Rows are numbered. After the first four, each row is followed by the numbers of the three nearest rows among all rows above it, by straight-line distance, nearest first.
1: [  1.6  18.5  12.5 -27.2  -4.5  15.1  -5.3   2.5   0.7  -6.5  28.8   0.0
   8.4  -3.7  14.7   8.8  -7.0  -7.2  -9.5  -2.8  23.2  10.9   0.2   1.9
  -7.3   7.7   0.5   5.7  16.1 -18.8   4.3 -17.0  17.3  11.0  -1.6   2.2]
2: [ -8.3  15.3  26.6 -15.0 -21.7  15.4 -12.3  14.8   7.7   0.4   4.0  -3.5
  -5.3 -16.3   8.1  -0.5  13.6  -2.1  12.3   5.3  35.4   6.3   9.4 -16.6
 -10.7   3.9  -9.4  16.2  -2.8 -10.2   5.9 -20.2  -2.3  -1.8  -1.4 -12.8]
3: [ -7.7  35.4  23.7  -8.9 -12.6   0.5  -4.4   8.3 -18.9 -20.5   0.0   5.0
  -6.4 -29.0   6.1  -2.4  35.4   6.3  -9.2   4.4  33.0  28.0   8.1 -11.4
  -5.6  10.3 -15.6  19.2   0.5  -8.3   5.4 -31.5   3.0 -11.9  -3.5  -6.0]
4: [-19.4  37.3  24.6  -6.8  -1.7   7.9  -6.5   3.0   5.2 -13.6   5.1  18.4
  -4.7 -12.7   8.5 -17.0  12.8  -0.4 -14.5   1.9  15.6   0.5 -14.2 -12.7
  -5.2  -1.9 -16.1   3.9   4.5   8.1 -17.5 -21.4   0.9   5.4  -4.8   3.5]
5: [  5.8  21.0  29.0  -5.9 -16.2   7.2  -7.7   9.6 -21.9 -12.0 -25.1   2.9
  -4.2 -44.4   9.2 -34.1  62.0  27.3 -46.2  17.7  21.3  43.2  14.4  -6.2
  -8.1  -5.0 -27.6  18.7 -40.6   3.4   1.1 -49.5   2.2  -9.3  13.8   5.9]	3 4 2
6: [  0.9  24.3   8.2  -8.6  -5.2  10.6  -0.1   3.1  -2.6 -10.2  23.1 -10.2
   9.8  -1.8  11.8  -4.0  -2.7   8.2  -5.5  -9.8  27.9   7.7  -2.4 -12.2
 -10.1   2.5  -6.1   3.9   5.4 -17.9 -12.0 -20.5  -3.5   9.1 -12.7  -3.7]	1 2 4
7: [ 13.1  10.1  14.6  -6.2  10.9   2.5   2.0   8.4  -6.1  -2.4  22.6   7.1
  12.3 -26.9   8.4  -5.7  16.5 -15.7 -79.8  -3.3  -5.9  21.7 -18.0   1.0
 -10.4  15.9  -6.5   5.5 -17.0  -2.7  -6.8 -34.5   8.7  -8.3   6.4  15.5]	4 1 6
8: [-25.4  35.8  19.5  -5.6  -5.1  -9.5   0.0   6.1  -9.1 -26.5  12.2  -2.4
   1.7 -23.7   0.3 -14.1  22.6  -2.3   4.7  -6.5  50.3  10.8  13.9   2.7
  -0.7 -11.1 -10.3  18.0  -8.6 -20.5   9.3 -28.9   7.1   8.1  -8.9  -0.3]	3 2 6
9: [-32.3  13.2  12.4  -4.2  -0.9  16.7 -18.7   3.0 -10.0   2.4  10.7   2.5
  -3.7  -5.8   7.0 -11.0  17.1  10.2  -3.0  24.9  -1.3  10.5  -9.7 -21.5
  -2.4  -9.0 -13.3   4.9 -10.5  32.2  -0.1 -13.9 -24.7   3.3   0.1 -14.8]	4 2 6
10: [-12.2  18.1  23.1 -13.4 -18.2   4.8   2.2   5.0   2.8  -3.6   7.1  -2.7
  -5.4 -19.2   8.6  -1.1  19.2   7.0  -0.6   6.5  31.7  28.4  11.7   3.5
 -10.4   1.4  -8.6  22.8 -13.8 -15.8   2.0 -17.3  14.1  -7.5 -13.0  -4.5]	2 3 8
11: [-15.9  11.7   0.7 -21.1  13.1   1.9   1.4  -7.3  17.0   0.6  33.8   2.4
  11.4   6.2  10.7  10.7 -25.0  -5.0   0.8  -7.6 -22.0 -19.4 -39.6  -0.8
 -10.1   6.3  20.8  -0.9  20.7 -11.9 -14.1   9.8  -4.2  -6.5  -8.9   1.3]	1 6 4
12: [-14.8  19.9  23.8  -7.5  -4.2   7.6  -2.3   7.5  -7.9  -7.5   8.2  14.5
  -6.6  -8.0   9.7 -12.6  -1.3  -5.4   7.7   2.0  19.5  20.1  -2.7 -22.5
  -5.1   9.5 -16.0   4.8  25.1  -0.8   5.3 -19.8  -1.1  -1.9  -9.4  -5.2]	4 2 6
13: [ -8.6   9.4  -3.3 -13.0  -8.8  11.1   6.5  -1.8  12.8  -5.2  20.5  17.0
  15.8   2.6  14.5   4.3 -33.7  -1.4   2.6  -7.3   3.3  -3.5 -25.6 -24.8
 -12.7  -1.1   5.8 -13.6  24.1  -0.4  -6.9  -2.6 -15.5   8.8   0.2  -0.7]	11 6 1
14: [-16.1   3.1  -4.8 -18.1  -6.9  14.6  12.7   2.0   8.5 -13.9  25.9  -0.1
  -0.7   8.0  20.6   4.5 -27.0  -7.4   9.6   2.2  15.3  -6.3 -27.9 -19.9
 -12.0   1.1   8.6  -0.4   3.0 -25.2  13.2  12.6   6.0   1.6 -11.5  10.3]	13 11 1
15: [-23.5   4.2  -7.9 -22.0   1.8  12.5  13.3  -4.0  21.6   5.4  38.4  13.5
   9.1  31.8  12.0  22.6 -50.4  -2.7  51.4 -17.9   2.9 -17.4 -34.1  -1.7
  -6.2   5.7  25.2  -1.8  33.9 -18.3   9.7  33.5 -11.7   5.0  -3.9   1.7]	11 14 13
16: [  2.5  20.8  19.3 -10.8 -10.6   8.8  11.3  13.8  -5.6  -9.5  18.4  17.1
   0.9 -15.4  23.3 -10.9  17.3  -2.0  24.9   6.8  37.7  18.1  13.8  -6.7
  -8.1  -5.7 -16.8  20.9   8.7 -16.2   2.2 -26.9   1.8   3.9 -14.3 -10.7]	2 10 12
17: [ 12.6  33.0  32.0 -12.6 -14.9  -6.3   0.5  -0.1 -18.4  -7.2  -2.3  -1.9
  -8.7 -31.4   7.8 -13.9  41.2  -5.2 -36.0  20.0  33.5  28.7  15.8  -3.5
   3.4  -1.5 -24.0  27.3 -24.0   6.6   1.9 -50.8  10.7   0.9 -10.9  13.7]	3 5 10
18: [ -2.2  34.3  17.7 -14.0  -2.2   0.2   4.6  11.4  -8.7  -8.6  34.7  -6.5
  -0.8 -15.3   3.0  -0.4  18.6  -0.9 -20.2   3.4  35.3   5.5  -6.6  -8.9
  -1.9   4.5 -10.1  13.1   4.2  -3.4  -5.6 -16.3  -0.5  11.2   4.6   2.1]	6 1 4
19: [  8.5  23.8  30.3 -20.8 -18.9   5.5  -2.3   1.2  -0.3 -13.1   3.5  -8.8
  -5.6 -25.9  18.6 -24.2  24.2   1.7  12.6  13.3  67.4  26.7  24.3  -0.6
  -2.4   2.5 -22.5  23.2 -24.3 -22.3  10.3 -40.3  10.8   7.3  -4.1   3.2]	10 8 16
20: [ 14.9  32.7  27.6 -11.3  -9.3   9.4   1.4  13.2  -3.7 -27.7  -1.7  -7.9
   0.1 -36.7  11.8 -26.9  26.9   1.7 -40.7  10.1  40.3  33.8  13.4 -20.0
  -0.5  -3.8 -28.9  10.7 -15.3  -4.6 -15.2 -54.5   9.6   1.7  13.0  -4.0]	17 3 5
21: [  7.9  22.4  25.9  18.5 -17.3  -1.8  10.7   9.0 -10.5 -25.3   0.3 -17.6
 -12.2 -29.5   5.6 -27.9  62.7   1.0 -13.6  13.7  52.6  41.4  37.5  -6.3
   6.4  -4.7 -29.4  24.1 -27.7 -21.2   6.1 -62.4  18.5  -1.8  -6.4   7.5]	17 19 20
22: [ -2.9  24.0  10.6  -3.0  -4.1   2.3   8.8   6.0   0.8 -16.3  19.5   1.5
   9.1  -9.7  11.8  -2.1  -8.2   5.4 -12.6  -6.8  29.6   8.2 -13.7 -27.6
 -11.2   6.4 -25.7  21.0  21.5  -7.7   2.9  -6.3  -6.3   0.8  -3.4  -0.1]	6 12 18
23: [-15.6   8.3  10.9 -17.6   9.4  14.9   7.4   5.7   5.4  -3.4   5.4   0.3
 -10.5  -6.5   3.8  -6.8   2.9 -10.6   3.9   6.7  23.2  14.4   6.6   1.7
  -7.1  -0.8 -13.2   8.6  -1.7  -0.6  -7.7 -12.8  -7.3  -4.0  -4.8  -0.3]	12 2 10
24: [ -0.1  35.9  17.1 -12.0  -6.0   1.7   5.0   3.3 -11.9  -8.2  -5.8 -20.4
   1.2 -34.4   2.8  -2.0  31.4  -0.2   5.1   5.0  57.9  20.7  18.1 -13.4
 -16.2  11.7  -6.2  17.0 -27.9 -39.7  21.4 -38.6  10.1  -1.2   4.0  11.3]	19 8 3
25: [-19.5   7.9 -11.3 -28.0  -6.8  13.9   4.8  -0.2   0.3  -1.1  31.5  -4.5
  11.8  19.3  -4.0   9.5 -13.0  -4.0  27.1  -0.5   4.7 -16.5 -18.9  -3.4
  -0.6  11.5   7.1  11.3  18.9 -18.6   4.7  24.5  -1.2  -4.2  -7.7  -1.8]	14 11 15
26: [-10.8  21.1  12.9 -10.5   5.1   3.4  -7.9  11.4  -1.4   3.8  17.5  17.9
   2.1 -14.3   9.2  -1.8  26.9   4.7 -38.9   8.2   4.4  10.3  -7.9 -21.6
 -12.0  -7.1 -23.7   4.2  13.9  20.3 -13.1 -26.4 -18.2  -0.8  -0.8 -16.1]	4 9 18
27: [ 20.6  24.0  15.4   0.9  -0.2  -0.4   1.5   9.6 -13.3 -18.7  -4.8  -2.6
  -6.0 -32.8  11.2 -28.8  47.4   1.7 -23.1  12.1  48.6  39.9  27.2   2.3
   1.2   3.7 -15.9  17.9 -33.9 -12.0   6.0 -51.7  17.2  -6.5 -10.6  13.0]	21 17 20
28: [-37.8  12.5   8.1  -5.0   2.4  20.6 -11.6   1.0  13.3  15.8  16.3  15.9
   7.0  -2.0   6.1  -6.2  -9.5  10.4  -0.3  11.3 -30.1   0.5 -28.5 -17.0
   1.8 -16.3   0.0   9.1  25.5  24.6 -12.5  -2.8 -28.8   0.0   2.4 -27.4]	9 13 26
29: [-31.5  19.9  33.4  -3.8 -12.3   7.4 -17.1   8.9 -16.5  -4.6  12.4  -0.9
  -3.1 -11.5   2.5 -14.3  17.7  10.2  26.2   9.8  57.5  24.1   0.8  -7.8
   5.5  -7.8 -19.2  16.2 -12.7  -4.8   4.2 -31.5  -9.6  -4.7  -1.4  -9.1]	2 8 10
30: [ 10.0  36.1  18.6  -8.1  -5.7   1.9  -7.1  11.3 -11.8 -21.2  -9.2  -5.0
  -1.8 -24.4   3.1 -19.1  30.7  -4.0 -16.3  11.5  45.7  38.2   8.4  -2.8
 -11.9  19.0 -13.1  16.2 -13.9 -13.3  13.2 -25.6  12.0 -11.3  -1.6   6.4]	3 27 24
31: [  2.3  19.2   2.9 -10.6   5.9   9.8   7.1  14.0   7.1   4.7  24.3   4.3
   6.6   4.8  -1.6  -8.1   5.1  -3.1   5.5 -10.0  21.8 -10.3 -14.8  -5.3
 -16.0  -0.2  -2.3  11.8  12.9 -23.8  -3.2   4.4   4.4   7.9  -7.9   5.1]	6 1 22
32: [ 11.8  28.4  -7.2  -6.5 -20.9  11.5  18.7  -0.8  -5.0  -9.2  22.0   6.8
   3.1  -9.1  16.7  -3.6   4.3 -10.9 -11.1   5.1  42.0  -1.3  15.7  -6.4
  -5.7   2.9  -6.7  13.4  -5.6 -38.2  13.9 -23.9   4.7  13.4  -2.0   2.7]	6 1 16
33: [ 11.0  20.5  24.8  -7.7 -28.1   5.4   4.8  13.1   0.4 -18.7  -1.0  -3.4
 -18.0 -28.6   4.7 -21.3  39.2   7.3 -20.6  15.4  51.7  21.3  23.3  -6.3
   5.6  14.4 -23.0  11.5 -27.0  -2.6  -6.0 -47.3   5.1  -1.7  -2.3   1.2]	27 17 20
34: [-23.7   8.1  -2.1  -1.1  10.9   6.0  -4.9   6.0   6.1   8.3  19.1  13.9
   9.9   4.7  17.7   4.1  -5.8  18.3  12.8  -4.0 -17.5  -9.7 -25.1 -14.1
  -5.3   5.1  -7.4   5.1  19.3   3.4   0.7   3.7 -17.9  -5.8  -2.4  -3.7]	28 13 11
35: [-17.9  14.6   2.7 -17.3  18.0   8.5  -6.3   2.8   8.4  10.5  20.7  10.6
  16.3  10.7  10.4   3.1 -20.5  -3.8  15.5   9.4 -10.4   2.1 -14.5  -7.8
 -17.1   8.6  -3.6  17.2  21.4   0.4 -11.9   5.2  -7.8   2.6  -6.1  -6.2]	34 11 13
36: [-23.6   8.3   0.0 -14.4  11.5  15.4  -2.0  -6.0   3.8   0.4  27.6   2.9
  -5.2  18.0   3.3   3.9 -28.0  -0.7  21.3 -19.2   7.0 -13.6 -12.4  -1.9
 -16.0   8.1  14.2  -2.8  36.0 -13.2  -3.1   7.1  -9.7  -2.0  -9.2   5.3]	25 11 35
37: [-15.9  17.8   9.7 -11.0  -6.6  22.1   1.5  10.4  11.6   4.4  22.5  13.1
   2.6   6.1  24.5   2.5 -13.0   7.3  12.3   1.9  -3.1  -3.7 -25.2 -13.0
 -13.0  13.7  -8.6   3.7  32.3   4.5  -6.7 -15.1 -32.2   7.3   0.2 -10.5]	34 13 35
38: [-14.7  16.4  23.1  -4.8   2.8   3.6 -23.1  11.3   8.2  14.4   8.0  21.3
   3.9 -15.4  13.3  -4.7  17.5  -0.1 -15.2   9.5  -1.9  16.0 -14.1 -12.6
   5.4  -8.6 -12.0  -3.4   9.5  19.2 -11.4 -19.6 -21.1   3.8  -4.6 -13.1]	26 9 4
39: [ -0.9  13.9  18.5  -2.0 -17.1   4.2  -2.3   7.5   1.5  -1.9   0.4  -2.8
  -0.5 -29.8   4.5 -16.9  25.6   3.9 -11.3  -1.3  27.6  19.8  10.7  -4.7
 -14.3   9.2 -18.9  12.3  -0.5  -3.2 -18.4 -23.5   2.7   3.5  -0.5   0.4]	10 3 2
40: [-31.7   7.9  -8.4 -11.9   1.2  29.2  -8.5   6.6   8.2  14.9   9.5   8.3
   8.6  -2.7   7.0  -6.2   1.5 -14.7   9.7  20.5 -22.7  13.5  -9.3   1.3
  -3.4  -2.1   2.1  10.5   5.1  12.1   9.3  14.6   2.1  14.4 -13.9   1.0]	35 34 28
41: [-39.3  -8.8 -16.1  -8.5   3.2   0.8  13.2   1.1  20.1   7.5  32.5  -1.4
  14.1  26.4  16.4  16.8 -49.4   1.9  25.2 -22.9  12.9 -32.5 -11.2  -2.0
  -3.2  -7.0  15.7 -19.2  31.1 -28.7   7.3  46.3   1.6  -2.4  -9.0   1.6]	15 36 25
42: [-17.4  17.9  18.8  -9.9   1.8   5.4 -12.1   7.7  -5.2  -8.7  19.8   8.1
  -4.7 -11.2   6.4  -3.0   7.4   9.6   8.8   9.4  28.1  13.1   8.2  -2.2
  -1.7  -5.0 -22.3  23.6  -1.3   3.2  -1.9 -17.9 -11.3  -4.8  -5.9 -11.8]	23 2 12
43: [-14.6   0.7 -15.7 -10.3  15.5   1.3  27.2  -4.2  28.2  -7.3  45.2   0.6
   6.1  27.0  27.8  30.7 -43.3  -1.5  14.6 -24.0 -25.7 -34.0 -26.6 -21.8
  -7.1   2.9  17.6  -5.4  37.5 -30.7  -2.1  33.2  -4.8  -8.2  -0.5   4.2]	41 15 11
44: [-40.1   0.5  -3.7 -13.0  -6.8   7.9   7.4 -11.3  13.1  12.1  27.6   1.7
   2.8  19.2  20.3  17.2 -28.9  10.0  72.2 -16.6   2.0 -18.6 -18.1  -4.7
  -8.9  -4.3   1.0 -17.2  40.3 -10.2   2.9  34.1 -14.1  -0.6   1.4 -29.9]	15 41 36
45: [ -4.0  15.6  11.9 -25.4 -14.3   7.6  -7.6  11.5  -3.0 -15.3  17.0  -8.3
  -9.1  -4.0   8.4   5.8  23.6   0.1  -0.8  -8.7  30.3  16.0   8.8  -1.0
  -4.1  -2.4  -6.7   8.9  -7.1 -41.0  13.4  -8.4  21.0  -3.9  -7.6  -4.5]	10 1 2
46: [-36.6 -17.6 -20.4 -19.2  11.3  24.7  24.0 -11.4  19.0  11.7  52.1 -11.2
  13.5  36.9  11.2  30.8 -65.5   3.1  59.8 -30.5 -30.6 -42.1 -43.7   5.2
 -18.1   6.8  28.3 -10.3  39.6 -23.4   3.9  42.2  -5.1 -11.3  -5.1 -13.9]	15 43 41
47: [-15.6   5.9  22.4 -24.7  -0.3   0.0  -2.5   4.1  -0.5   1.0  18.6  -2.6
   6.8   8.0  12.7   9.7 -23.4 -17.6  30.1   4.7  -2.6   4.0   2.1  -0.5
 -13.4  12.9   8.5  15.8  -8.3 -14.7  12.1   8.4   3.6  -6.7 -10.3  -2.9]	35 25 14
48: [-16.0   6.9  -9.7 -24.7  -8.8   9.4   2.4  19.4   3.3   6.4  36.7  -4.2
  11.3   6.8   0.9   7.2 -37.2   7.6   8.8 -14.3   2.4 -14.6 -28.4   1.2
 -17.4  -1.2   7.5  -7.8  28.6 -14.9  -8.7  23.9 -11.0   3.2 -11.1   2.1]	36 25 11
49: [ -8.3  26.3  30.6  -3.2 -13.2   6.8  -0.6   9.0  -3.4 -10.4  -3.5 -14.4
  -7.6 -14.7   5.5 -35.3  37.8   3.3  32.8   3.4  69.0  33.7  39.6  -0.5
  -0.5   2.4 -33.8  -0.5 -22.8 -21.4   9.3 -31.5   9.0   5.5  -0.7 -13.7]	19 29 8
50: [-27.7 -26.1 -28.3 -25.7  11.6   7.7  15.2 -19.1  28.9   6.4  41.3  -6.1
  12.0  33.1  11.9  48.5 -75.1  -6.2  53.2 -36.6 -43.8 -55.1 -39.0   2.3
  -6.0 -10.5  37.3 -10.3  53.3 -24.4  -0.7  67.1 -21.3  -7.4 -13.6 -16.8]	46 43 15
51: [  6.6  30.0  27.2  -7.1 -24.9  -8.0   1.6  10.9 -18.7 -19.7  -1.4 -21.5
 -17.2 -30.3  19.7 -16.9  63.1   4.4   1.4   8.6  51.5  28.3  30.2   5.3
  11.4   1.0 -15.8  14.4 -36.6 -24.9  -1.1 -58.9  22.5   6.5  -1.1  11.7]	21 27 33
52: [-19.6  10.8   4.4 -19.9   1.7   9.2   2.1   2.6   7.9  -7.5  24.4  10.4
  13.9   1.7   9.2   4.1 -11.5 -12.1  -7.7   1.9   0.8   0.3 -10.8  -4.3
 -15.1  -0.2  -5.3  -0.2  21.0   6.4 -11.2   2.8 -13.9   5.6  -7.6  -4.6]	35 13 37
53: [-17.4  17.2   2.8 -14.8  -1.0  13.4  -1.2   9.6   0.6  -1.7  35.5  -1.5
   9.8   1.9  16.2   8.4 -12.2  12.5  17.5  -8.1  27.6  -2.4  -6.4 -15.0
  -5.4  -4.5   3.2   1.1  21.6 -25.9   1.7  -7.1  -2.2   3.4  -0.1 -13.9]	6 31 1
54: [ -7.1  10.2   0.4 -16.4  -4.0   6.2   4.8  -0.1  12.5  -0.1  16.3  11.1
   5.4  19.2  14.6   4.0 -11.9 -10.1  -0.6   6.5  -7.7  -4.8 -22.6  -9.3
  -9.5  -1.5  16.3  14.3  15.9  -2.9  -5.2   5.0  -3.9  -8.9 -10.0   2.6]	52 35 11
55: [-10.9  11.2   8.6 -26.3 -17.7  12.4   1.6  -1.5  -2.6  -6.3  37.3  -6.3
  -0.5  -2.7   4.7  -5.7  -2.1  -5.5 -16.3   5.3  22.8   0.2   7.5  -0.8
   0.3 -10.8  -1.2  11.2   6.4 -28.1   2.0  -2.4  16.5  -7.9  -1.8  14.3]	1 45 6
56: [-26.0 -25.0  -4.9 -15.5   9.2  12.7  -2.0 -12.7  21.2  22.4  34.6  14.2
   9.6  34.6  20.5  19.3 -51.3  18.1  40.5 -17.5 -16.6 -33.0 -39.7  -6.5
 -18.0  -8.2   5.2 -11.8  44.0  -0.1  -5.5  31.8 -27.6 -17.6  -0.3 -22.2]	44 15 46
57: [-15.9  10.6   7.2 -17.3   6.4  10.8  -9.5   3.7   1.8  -0.2  19.6   9.9
  13.5   6.7  12.4  -6.3 -24.1 -16.2  26.4  -6.2   6.3  -7.4 -10.2   3.4
  -9.2  -3.0 -11.7   6.0  26.7  -5.6   0.4  -1.7 -14.1   2.5   5.6 -14.3]	35 52 36
58: [-22.1   7.6  -2.6 -12.3   2.3  22.4  19.0   0.8  14.1   8.8  18.7  -6.1
   0.1   3.3  21.0  20.2 -20.8   8.7  -4.4  -0.2 -29.5 -18.9 -38.9   8.2
 -14.1  10.7  13.5  -2.1  26.3 -11.2  -4.0  28.6  -5.2   9.4  -3.2   5.0]	11 48 54
59: [-12.7  20.2   5.2 -22.0  12.8   9.6  -7.3   5.8   6.8  -6.9  24.0  -2.5
   2.6  -6.5  13.3  -6.3 -16.1  -2.0 -10.5  12.0  -3.2   7.0  -5.6   1.4
  -7.4   3.4  -8.1   6.3  -5.6 -10.9  -9.9   0.0  -6.7  -0.7  -8.6   3.3]	52 23 35
60: [ -7.8  24.9  19.8 -29.8   1.2  -1.4  -3.9   5.4  -2.3   8.0  10.2   6.9
 -10.5 -14.4   6.5  -5.0   5.8   5.0   8.5  -0.3  28.7  22.2  12.1 -14.5
   5.6  -2.1 -23.6   1.7 -11.5 -17.9  19.9 -14.4 -12.0   6.0  -0.9  -1.9]	42 2 23
61: [-27.1  15.8   2.8 -23.6 -14.3  10.5   2.7   2.8  -1.2  -1.1  20.1   6.6
   1.9   3.6  15.1  -7.8   0.8   4.0  33.7  -2.1  23.0   1.1   2.7  -1.8
 -14.7   0.5  -5.0   7.6  12.5 -28.2   9.1  -3.1   1.6  13.6   0.9  -1.3]	53 31 57
62: [ 27.1  39.6  16.4  -3.1 -38.6 -18.7  23.5  -1.1 -31.7 -39.3  -8.6 -16.4
 -11.2 -49.8   1.2 -31.4  73.2   9.4 -19.3  13.0  67.6  54.4  37.6   2.8
   8.2   5.2 -36.5  21.6 -43.9 -29.1   0.1 -67.7  23.4  -7.9   5.7   3.5]	21 51 27
63: [-33.5   8.5   0.2  -6.8  -2.2  26.6   0.8  -2.4   8.3   7.4  33.7   3.1
   1.5  36.3   5.0  12.7 -32.1  -8.7  28.2 -11.2  -6.7 -28.5 -20.1 -19.8
  -4.6   2.0  15.4 -14.2  30.9 -14.3   2.5  29.1 -19.5  -3.6   1.7 -16.3]	36 15 25
64: [-28.4 -15.3 -17.6  -9.3  -4.0  10.7   9.2  -5.6  16.4  -0.5  45.9   9.3
  -1.3  37.4  16.7  26.9 -47.3  -1.3  38.2 -15.7 -13.7 -15.8 -14.9  -2.5
  -4.7   0.6  16.1 -11.5  27.2 -36.0  10.9  35.7 -16.1   8.6 -11.2  -9.6]	15 41 63
65: [ 13.9  30.7  33.1  -7.2 -15.9  -4.2   3.9  -1.4  -7.1 -16.3  -2.0  -4.2
  -8.2 -22.7   4.7 -13.1  37.9   9.7 -37.5  11.5  19.8  26.9  11.4   0.7
  -2.3   5.0 -30.2  10.5  -7.3   7.7  -2.5 -69.6  -3.5   6.1   2.2  -1.9]	17 20 33
66: [-26.8   8.4   7.1 -25.6  -0.2  -4.0   2.6   2.9  21.3  -4.1  28.4   3.0
   8.8  21.8  10.9   8.9 -30.9  -9.7   8.4 -17.8  -9.7 -18.0 -27.0  -1.7
 -14.5   9.3   4.9 -11.5  24.5 -10.1  -9.1  21.7 -20.7  -2.4   0.5  -6.3]	11 48 36
67: [ 19.1  19.5  25.3 -12.7  -1.3   5.0  14.1  -8.7 -10.6 -18.1  -6.3   5.1
  -5.5 -39.8  -7.9 -23.2  52.8  -2.3 -31.9   7.2  48.8  35.6  24.4  -3.7
   2.7   7.9 -21.0  24.9 -31.2 -17.9 -13.9 -59.5  10.5  -6.0 -11.2   7.2]	27 17 33
